Here is a tiny trained network, its code and every weight. The questions are about switching its units off for an input and a class, where a switched-off unit gives its printed mean instead of its output.

import numpy as np


def w(rows, s, z=0):
    codes = np.array(rows[::2]) - 128.0
    scale = np.full(codes.shape[1], s)
    scale[-1] = z or s
    return codes * scale


def norm(h):
    return h / np.sqrt((h * h).mean(-1, keepdims=True) + 1e-5)


def f(y):
    return np.maximum(y, 0)


def log_softmax(a):
    a = a - a.max(-1, keepdims=True)
    return a - np.log(np.exp(a).sum(-1, keepdims=True))


def net(x, mask):
    res = np.array(x, float).reshape(1, 8) / 4 @ E
    u = 0
    for l in range(3):
        y = f(norm(res) @ A[l][:, :-1].T + A[l][:, -1])
        res = res + np.where(mask[u : u + 10], y, B[l][:, -1]) @ B[l][:, :-1]
        u += 10
    return log_softmax(norm(res)[-1] @ U[:, :-1].T + U[:, -1])


A, B = {}, {}
E = w([
[129,133,123,127,131,121,125,131,123,131],'x0',
[126,128,127,110,118,122,133,134,138,136],'x1',
[129,129,124,124,124,123,128,130,128,128],'x2',
[255,56,195,167,164,49,129,229,163,147],'x3',
[148,83,156,34,182,122,125,76,72,99],'x4',
[219,124,98,96,124,232,18,139,136,171],'x5',
[126,132,124,132,135,122,123,128,125,132],'x6',
[125,128,126,124,126,123,127,132,127,131],'x7',
],0.0033)
A[0] = w([
[100,150,74,96,95,179,52,94,138,88,128],'L0N0',
[142,44,153,93,217,117,141,148,98,90,135],'L0N1',
[79,131,42,104,119,192,84,77,137,121,111],'L0N2',
[50,168,73,105,98,146,153,43,93,145,142],'L0N3',
[3,193,63,134,138,144,197,84,92,78,181],'L0N4',
[118,147,203,120,52,135,139,118,111,120,37],'L0N5',
[148,106,176,19,199,117,121,98,50,78,160],'L0N6',
[127,130,150,104,112,124,166,126,175,117,6],'L0N7',
[205,147,80,97,139,198,40,124,157,165,144],'L0N8',
[68,216,70,164,54,161,63,117,162,188,86],'L0N9',
],0.0035,0.0014)
B[0] = w([
[109,166,158,163,138,167,211,132,96,164,202],'L0N0',
[139,146,54,168,108,159,179,189,190,114,209],'L0N1',
[138,143,168,131,140,126,231,132,74,194,208],'L0N2',
[114,70,114,168,106,93,3,108,171,88,222],'L0N3',
[162,102,120,116,138,108,52,186,198,113,254],'L0N4',
[117,125,100,128,121,114,110,121,156,137,132],'L0N5',
[153,130,114,76,194,130,144,33,95,108,224],'L0N6',
[111,113,133,168,161,175,114,175,140,121,132],'L0N7',
[122,105,115,128,71,178,81,181,107,152,231],'L0N8',
[138,139,88,88,162,156,178,210,89,104,220],'L0N9',
],0.0042,0.004)
A[1] = w([
[144,48,116,102,156,86,79,92,140,93,104],'L1N0',
[150,106,145,43,169,128,146,113,78,87,67],'L1N1',
[100,136,123,131,60,121,126,185,146,147,92],'L1N2',
[93,137,168,144,99,161,75,133,166,122,30],'L1N3',
[151,156,104,120,117,144,63,122,157,77,105],'L1N4',
[150,157,169,160,148,79,254,114,121,158,55],'L1N5',
[51,203,128,119,148,79,181,111,141,81,182],'L1N6',
[97,137,152,199,45,94,89,184,162,142,97],'L1N7',
[194,127,128,119,107,162,97,140,110,202,2],'L1N8',
[158,139,98,124,142,116,104,150,128,104,32],'L1N9',
],0.0045,0.00095)
B[1] = w([
[67,111,119,123,155,170,155,143,158,95,197],'L1N0',
[108,135,171,254,85,116,87,138,128,173,202],'L1N1',
[146,157,105,177,150,150,130,133,141,103,208],'L1N2',
[176,146,115,139,102,114,122,182,107,152,155],'L1N3',
[168,96,136,97,132,97,157,146,153,137,169],'L1N4',
[143,170,139,115,168,60,219,123,81,133,215],'L1N5',
[160,66,106,149,113,109,46,137,165,105,211],'L1N6',
[122,178,197,168,76,112,98,24,135,215,254],'L1N7',
[98,121,86,130,139,132,101,95,159,23,214],'L1N8',
[121,123,158,107,104,127,116,104,168,105,155],'L1N9',
],0.0048,0.0036)
A[2] = w([
[112,152,200,161,178,45,237,118,129,148,94],'L2N0',
[253,110,149,154,134,99,90,166,162,170,177],'L2N1',
[127,133,159,103,123,146,120,90,53,186,7],'L2N2',
[122,98,145,162,124,138,80,119,186,88,87],'L2N3',
[119,51,132,33,176,163,62,92,122,93,65],'L2N4',
[104,173,111,117,112,165,132,90,47,194,95],'L2N5',
[179,116,125,87,76,143,71,137,77,171,64],'L2N6',
[191,114,157,113,133,177,82,103,121,123,233],'L2N7',
[175,75,116,57,127,115,156,170,97,103,81],'L2N8',
[136,22,105,37,174,101,149,145,141,47,172],'L2N9',
],0.0052,0.0011)
B[2] = w([
[194,185,204,102,80,243,173,104,111,143,254],'L2N0',
[11,134,122,128,103,90,120,73,156,95,253],'L2N1',
[132,122,186,134,85,49,40,115,128,201,149],'L2N2',
[97,119,47,161,123,52,82,169,139,146,196],'L2N3',
[100,50,162,81,118,88,188,81,115,144,198],'L2N4',
[253,104,179,74,124,103,162,154,62,193,175],'L2N5',
[107,146,160,176,177,71,164,123,156,112,173],'L2N6',
[95,123,124,146,101,34,108,137,142,180,197],'L2N7',
[132,150,74,104,214,196,158,108,82,89,157],'L2N8',
[127,115,54,38,242,198,102,146,76,24,208],'L2N9',
],0.0049,0.0051)
U = w([
[69,158,74,218,55,57,35,165,227,142,206],'0',
[63,35,55,62,195,96,89,85,142,44,142],'1',
[161,213,246,173,42,125,216,63,168,152,100],'2',
[230,170,157,71,209,210,224,123,85,44,4],'3',
[189,190,64,130,90,253,141,241,79,175,136],'4',
[183,74,198,64,102,102,112,77,48,233,131],'5',
],0.011,0.0013)

Each question gives the input, the list of numbers given to net, and the class t.
The units are the neurons (one row each of A and B). Each row of codes is followed by its name. A weight is (code - 128) times the scale printed after its matrix; where a second scale follows, it is the last column's (A, B and U).
mask holds one flag per neuron, layer by layer. A switched-off neuron (its flag False) gives its mean, the last column of its row in B, instead of its output. The means were averaged over made-up inputs and are rounded, as every weight is.
A unit's drop is (log p(t) with every unit on - log p(t) with that unit switched off) / (log p(t) with every unit on - log p(t) with every unit switched off).
most important unit: the unit with the biggest drop
k most important neurons: the k neurons with the biggest drops, biggest first
k most important neurons of layer l: the k neurons of layer l with the biggest drops, biggest first
drop of u: that unit's drop, to one decimal
input [-2,-1,7,-7,0,-8,0,5], class 0: 2 most important neurons => [L0N6; L0N3]
input [5,-1,-4,1,3,5,0,-7], class 1: 2 most important neurons => [L1N8; L1N7]
input [-5,-2,-2,2,2,-1,7,-4], class 3: most important unit => L1N7
input [5,-3,-5,-8,1,6,-3,-2], class 5: 2 most important neurons => [L0N1; L2N5]
input [4,5,-8,-4,-3,1,-8,-3], class 4: 2 most important neurons of layer 0 => [L0N0; L0N2]
input [3,-3,0,-6,-1,-1,-2,-5], class 0: 2 most important neurons => [L0N6; L0N3]
input [8,-8,-8,-4,-3,2,5,5], class 4: 3 most important neurons => [L0N9; L0N2; L0N0]
input [2,-5,5,-6,1,1,8,2], class 5: 3 most important neurons => [L0N2; L0N0; L1N8]
input [-3,5,-5,1,8,2,2,1], class 1: 4 most important neurons => [L1N7; L0N2; L0N1; L0N0]
input [-8,-5,-3,-5,0,0,1,0], class 0: 3 most important neurons => [L0N3; L0N6; L0N4]
input [-5,-7,-8,1,5,2,8,-5], class 1: 3 most important neurons => [L1N7; L0N2; L0N1]
input [-7,4,-2,1,3,2,0,-4], class 1: 2 most important neurons => [L1N7; L0N2]
input [2,6,6,-3,-4,1,-3,8], class 4: 2 most important neurons => [L0N9; L0N2]
input [-1,-7,-5,5,0,1,8,-5], class 0: most important unit => L0N6
input [5,2,-6,1,-7,0,-4,4], class 2: 4 most important neurons => [L0N4; L0N3; L0N8; L1N7]
input [4,-1,3,7,-1,0,4,4], class 2: 2 most important neurons of layer 0 => [L0N4; L0N3]
input [0,1,-2,-3,-2,2,-8,3], class 4: 3 most important neurons => [L0N9; L0N2; L0N0]
input [7,3,-3,6,-1,-1,-6,4], class 2: 3 most important neurons of layer 0 => [L0N6; L0N4; L0N3]
input [2,-5,1,-6,0,-6,7,0], class 0: 3 most important neurons of layer 1 => [L1N7; L1N8; L1N3]
input [7,-6,8,1,2,-1,-7,6], class 3: most important unit => L0N3
input [-2,0,5,0,-8,5,-1,6], class 4: 2 most important neurons of layer 1 => [L1N6; L1N1]
input [-7,1,6,-5,8,5,0,4], class 5: drop of L2N7 => 0.0
input [-6,8,-5,2,-8,-5,1,-4], class 2: drop of L1N5 => 0.1
input [6,-7,7,-5,1,6,-6,0], class 5: drop of L2N5 => 0.2
